Below are the code and all the weights of a small trained network. Each question names an input and a class and asks about switching units off, where a switched-off unit gives its printed mean instead of its output.

import numpy as np


def w(rows, s, z=0):
    codes = np.array(rows[::2]) - 128.0
    scale = np.full(codes.shape[1], s)
    scale[-1] = z or s
    return codes * scale


def f(y):
    return y / 2 * (1 + np.tanh(0.7978845608 * (y + 0.044715 * y**3)))


def log_softmax(a):
    a = a - a.max(-1, keepdims=True)
    return a - np.log(np.exp(a).sum(-1, keepdims=True))


def net(x, mask):
    res = np.array(x, float).reshape(1, 6) / 4 @ E
    y = f(res @ A[0][:, :-1].T + A[0][:, -1])
    res = res + np.where(mask, y, B[0][:, -1]) @ B[0][:, :-1]
    return log_softmax(res[-1] @ U[:, :-1].T + U[:, -1])


A, B = {}, {}
E = w([
[1,51,62],'x0',
[125,131,129],'x1',
[65,147,202],'x2',
[126,129,128],'x3',
[129,126,127],'x4',
[128,127,129],'x5',
],0.0091)
A[0] = w([
[63,123,254,33],'n1',
[24,104,57,30],'n2',
[110,102,188,67],'n3',
[91,53,106,3],'n4',
[184,79,61,167],'n5',
[96,74,56,232],'n6',
[191,93,13,30],'n7',
],0.0096,0.0055)
B[0] = w([
[113,246,38,158],'n1',
[208,169,158,214],'n2',
[123,173,73,122],'n3',
[223,213,90,153],'n4',
[64,176,126,195],'n5',
[135,158,201,255],'n6',
[97,201,90,173],'n7',
],0.013,0.0076)
U = w([
[242,162,179,7],'0',
[108,122,159,231],'1',
[105,123,156,226],'2',
[112,119,153,223],'3',
[101,121,156,205],'4',
[84,173,54,61],'5',
[72,15,122,56],'6',
[55,2,49,4],'7',
],0.014,0.012)

Each question gives the input, the list of numbers given to net, and the class t.
The units are the neurons (one row each of A and B). Each row of codes is followed by its name. A weight is (code - 128) times the scale printed after its matrix; where a second scale follows, it is the last column's (A, B and U).
mask holds one flag per neuron, in row order. A switched-off neuron (its flag False) gives its mean, the last column of its row in B, instead of its output. The means were averaged over made-up inputs and are rounded, as every weight is.
A unit's drop is (log p(t) with every unit on - log p(t) with that unit switched off) / (log p(t) with every unit on - log p(t) with every unit switched off).
The circuit of an input: a set's keep is (log p(t) with only the set's units on - log p(t) with every unit switched off) / (log p(t) with every unit on - log p(t) with every unit switched off). Starting from all 7 units, units are removed one at a time, each time the one whose removal leaves the highest keep (on an exact tie, the one counted first), for as long as the keep stays at least 0.8.
units of the circuit, in order: the units of the circuit, biggest drop first
top k neurons: the k neurons with the biggest drops, biggest first
drop of u: that unit's drop, to one decimal
input [-4,3,-2,8,-4,-6], class 3: top 3 neurons => (n2; n6; n4)
input [-6,-4,-2,-8,-7,6], class 3: top 2 neurons => (n2; n6)
input [-5,-5,8,-6,-2,-6], class 5: units of the circuit, in order => (n1; n6)
input [6,6,7,0,-6,-3], class 5: top 2 neurons => (n1; n3)
input [-4,1,-2,5,8,-2], class 1: units of the circuit, in order => (n2; n4)
input [-5,6,2,-5,2,0], class 2: units of the circuit, in order => (n2)
input [6,1,-6,0,-6,-1], class 0: top 3 neurons => (n2; n6; n4)
input [7,-1,2,1,2,-4], class 0: units of the circuit, in order => (n2; n4)
input [-2,-4,8,2,6,6], class 5: top 2 neurons => (n1; n6)
input [-4,5,0,-8,-5,-3], class 3: units of the circuit, in order => (n2; n6)
input [6,7,8,0,4,1], class 5: top 3 neurons => (n1; n3; n4)
input [-4,-3,-8,-2,8,4], class 1: top 3 neurons => (n1; n4; n3)
input [-6,-3,1,1,8,8], class 1: top 3 neurons => (n2; n6; n4)
input [8,-1,7,-4,-1,1], class 0: top 2 neurons => (n2; n4)
input [-4,-5,8,-4,-3,-5], class 5: top 2 neurons => (n1; n6)
input [-4,-5,-7,7,6,8], class 4: top neuron => (n1)
input [-3,1,-7,-2,7,4], class 1: top 3 neurons => (n1; n4; n3)
input [5,1,8,4,5,-3], class 5: top 2 neurons => (n1; n3)
input [-4,0,-2,6,3,7], class 4: drop of n2 => 0.4
input [-5,-7,-7,-5,0,1], class 2: drop of n7 => -0.1
input [8,2,-8,-6,-6,4], class 0: drop of n3 => 0.0
input [-4,-5,-5,8,-6,4], class 3: drop of n4 => 0.1
